Below are the code and all the weights of a small trained network. Each question names an input and a target symbol and asks about switching units off, where a switched-off unit gives its printed mean instead of its output.

import numpy as np


def w(rows, s, z=0):
    codes = np.array(rows[::2]) - 128.0
    scale = np.full(codes.shape[1], s)
    scale[-1] = z or s
    return codes * scale


def f(y):
    return np.maximum(y, 0)


def softmax(a):
    e = np.exp(a - a.max(-1, keepdims=True))
    return e / e.sum(-1, keepdims=True)


def log_softmax(a):
    a = a - a.max(-1, keepdims=True)
    return a - np.log(np.exp(a).sum(-1, keepdims=True))


def net(x, mask):
    ids = ['μξπτφψω'.index(c) for c in x.split()]
    T = len(ids)
    res = E[ids] + P[:T]
    u = 0
    for l in range(2):
        r = res
        for j in range(2):
            rows = slice(3 * j, 3 * j + 3)
            q, k, v = (r @ M[l][rows].T for M in (Q, K, V))
            z = softmax(np.where(np.tri(T) > 0, q @ k.T / 3**0.5, -1e9)) @ v
            o = O[l][rows]
            res = res + np.where(mask[u + j], z, o[:, -1]) @ o[:, :-1]
        u += 2
        y = f(res @ A[l][:, :-1].T + A[l][:, -1])
        res = res + np.where(mask[u : u + 12], y, B[l][:, -1]) @ B[l][:, :-1]
        u += 12
    return log_softmax(res[-1] @ U[:, :-1].T + U[:, -1])


Q, K, V, O, A, B = {}, {}, {}, {}, {}, {}
E = w([
[166,73,152,187],'μ',
[70,62,119,70],'ξ',
[128,143,124,111],'π',
[128,244,154,167],'τ',
[160,50,140,119],'φ',
[98,76,5,189],'ψ',
[248,186,153,116],'ω',
],0.022)
P = w([
[20,116,143,148],'0',
[161,112,64,169],'1',
[221,118,174,72],'2',
[39,150,172,160],'3',
[159,134,43,210],'4',
[234,125,165,67],'5',
[48,172,172,188],'6',
[184,176,6,255],'7',
[230,123,171,59],'8',
[67,197,175,223],'9',
[182,176,12,240],'10',
[225,112,176,47],'11',
],0.0099)
Q[0] = w([
[91,201,145,166],'L0H0',
[157,158,252,96],'L0H0',
[90,95,135,151],'L0H0',
[164,163,116,246],'L0H1',
[107,64,219,130],'L0H1',
[183,117,80,112],'L0H1',
],0.016)
K[0] = w([
[156,236,110,157],'L0H0',
[155,243,253,53],'L0H0',
[66,146,120,183],'L0H0',
[170,213,124,204],'L0H1',
[150,63,130,206],'L0H1',
[168,122,163,84],'L0H1',
],0.012)
V[0] = w([
[122,42,242,126],'L0H0',
[83,132,94,123],'L0H0',
[143,90,2,114],'L0H0',
[154,91,65,92],'L0H1',
[152,45,181,109],'L0H1',
[147,199,228,81],'L0H1',
],0.0066)
O[0] = w([
[227,206,93,134,141],'L0H0',
[122,64,99,153,133],'L0H0',
[140,59,198,147,252],'L0H0',
[187,101,64,120,111],'L0H1',
[173,129,75,41,191],'L0H1',
[157,79,254,74,48],'L0H1',
],0.0057,0.0028)
A[0] = w([
[8,152,119,107,52],'L0N0',
[129,69,163,104,138],'L0N1',
[59,127,141,171,41],'L0N2',
[114,186,206,67,90],'L0N3',
[109,199,146,131,108],'L0N4',
[46,209,107,80,2],'L0N5',
[177,70,126,148,86],'L0N6',
[166,155,211,136,174],'L0N7',
[113,92,212,128,88],'L0N8',
[111,91,168,55,85],'L0N9',
[118,128,44,147,125],'L0N10',
[66,141,42,133,135],'L0N11',
],0.012,0.0091)
B[0] = w([
[157,198,117,210,169],'L0N0',
[138,146,86,103,207],'L0N1',
[162,170,99,52,168],'L0N2',
[182,171,35,91,164],'L0N3',
[99,45,122,75,159],'L0N4',
[136,1,97,184,142],'L0N5',
[124,139,174,177,248],'L0N6',
[80,67,192,143,254],'L0N7',
[145,195,32,161,171],'L0N8',
[202,124,142,186,159],'L0N9',
[133,151,43,96,205],'L0N10',
[102,112,194,116,206],'L0N11',
],0.0085,0.007)
Q[1] = w([
[103,9,68,144],'L1H0',
[112,127,117,198],'L1H0',
[41,157,102,167],'L1H0',
[194,85,137,68],'L1H1',
[227,92,116,131],'L1H1',
[91,142,179,152],'L1H1',
],0.012)
K[1] = w([
[66,140,66,142],'L1H0',
[123,34,67,254],'L1H0',
[83,49,153,157],'L1H0',
[167,177,130,40],'L1H1',
[102,60,161,27],'L1H1',
[24,132,39,191],'L1H1',
],0.0085)
V[1] = w([
[177,172,158,214],'L1H0',
[147,135,68,151],'L1H0',
[162,60,102,70],'L1H0',
[254,163,19,181],'L1H1',
[165,217,111,166],'L1H1',
[65,64,154,183],'L1H1',
],0.0066)
O[1] = w([
[160,30,82,197,167],'L1H0',
[132,147,117,235,214],'L1H0',
[155,161,128,83,151],'L1H0',
[163,3,110,69,255],'L1H1',
[108,100,77,227,109],'L1H1',
[196,4,73,78,154],'L1H1',
],0.0047,0.0052)
A[1] = w([
[159,226,75,86,162],'L1N0',
[199,139,198,82,10],'L1N1',
[171,117,107,14,103],'L1N2',
[115,122,198,146,113],'L1N3',
[74,186,188,120,114],'L1N4',
[48,113,76,97,129],'L1N5',
[53,153,128,33,104],'L1N6',
[2,138,194,180,161],'L1N7',
[238,129,148,116,88],'L1N8',
[82,184,35,126,113],'L1N9',
[156,84,83,226,132],'L1N10',
[158,179,91,164,82],'L1N11',
],0.013,0.011)
B[1] = w([
[66,166,138,94,145],'L1N0',
[73,115,90,175,148],'L1N1',
[167,88,94,115,158],'L1N2',
[168,140,126,85,148],'L1N3',
[126,4,106,130,131],'L1N4',
[140,150,151,161,155],'L1N5',
[175,107,197,150,137],'L1N6',
[210,134,103,147,154],'L1N7',
[128,169,137,147,175],'L1N8',
[146,111,163,92,148],'L1N9',
[100,142,126,102,252],'L1N10',
[175,158,108,137,136],'L1N11',
],0.015,0.021)
U = w([
[2,76,115,148,252],'μ',
[105,173,200,149,254],'ξ',
[137,86,111,179,33],'π',
[100,196,67,149,12],'τ',
[124,121,77,78,27],'φ',
[60,195,136,46,154],'ψ',
[105,92,156,89,70],'ω',
],0.0099,0.0049)

Each question gives the input, a string of symbols that net reads in full, and the target symbol t.
The units are the heads (3 rows each of Q, K, V and O) and the neurons (one row each of A and B). Each row of codes is followed by its name. A weight is (code - 128) times the scale printed after its matrix; where a second scale follows, it is the last column's (O, A, B and U).
mask holds one flag per unit, layer by layer, with each layer's heads first. A switched-off unit (its flag False) gives its mean, the last column of its rows in O or B, instead of its output. The means were averaged over made-up inputs and are rounded, as every weight is.
A unit's drop is (log p(t) with every unit on - log p(t) with that unit switched off) / (log p(t) with every unit on - log p(t) with every unit switched off).
The circuit of an input: a set's keep is (log p(t) with only the set's units on - log p(t) with every unit switched off) / (log p(t) with every unit on - log p(t) with every unit switched off). Starting from the 12 units with the biggest drops (on a tie, the unit counted first), units are removed one at a time, each time the one whose removal leaves the highest keep (on an exact tie, the one counted first), for as long as the keep stays at least 0.8.
units of the circuit, in order: the units of the circuit, biggest drop first
most important unit: the unit with the biggest drop
top k neurons: the k neurons with the biggest drops, biggest first
top k neurons in layer l: the k neurons of layer l with the biggest drops, biggest first
which heads matter: for each layer, one digit per head in row order, 1 if its drop is at least 0.15 and else 0, layers parted by /
input μ ψ π μ μ μ μ μ, target μ: top 2 neurons in layer 1	L1N10, L1N7
input μ ξ ξ μ ξ φ, target π: top 3 neurons	L0N9, L1N2, L1N10
input π μ τ μ ψ μ μ, target ψ: top 3 neurons	L0N10, L0N7, L0N2
input π ψ ξ ξ μ μ π φ π μ ω, target ξ: units of the circuit, in order	L0H1, L0N7
input μ μ μ μ ξ μ μ μ μ ψ φ, target μ: which heads matter	10 / 00
input ξ ξ π ξ ξ ω ω μ ξ μ π, target ξ: units of the circuit, in order	L0H1, L1H1
input μ φ ξ ψ π μ ψ μ μ ω μ ω, target τ: top 2 neurons in layer 0	L0N3, L0N9
input ξ μ μ φ ψ ξ ξ μ π ω ω, target ξ: units of the circuit, in order	L0H1, L1N8
input ψ μ φ μ φ, target μ: top 2 neurons	L0N0, L1N7
input π μ ω φ π τ, target ω: units of the circuit, in order	L0H1, L1N4
input ξ ψ μ ξ, target ψ: top 4 neurons	L0N0, L0N8, L0N1, L0N2
input μ μ π φ ω ξ π π ω μ ξ, target ξ: most important unit	L1H1
input π ξ μ π μ ω ξ μ, target ξ: which heads matter	01 / 00
input π μ μ ξ π, target ψ: top 4 neurons in layer 0	L0N7, L0N10, L0N6, L0N5
input ξ φ ξ μ μ μ ψ μ, target μ: top 2 neurons	L1N10, L0N11
input μ ψ ψ ψ, target ψ: which heads matter	01 / 10
input μ ξ μ ξ ξ ψ ξ μ φ, target π: which heads matter	01 / 00
input μ μ μ ω, target μ: which heads matter	11 / 01
input ψ φ π μ ψ ψ, target μ: units of the circuit, in order	L0H0
input μ μ τ ψ μ μ ψ μ φ π, target μ: which heads matter	10 / 11
input μ μ μ π, target μ: most important unit	L1H1
input μ π π μ ξ, target ω: which heads matter	01 / 10
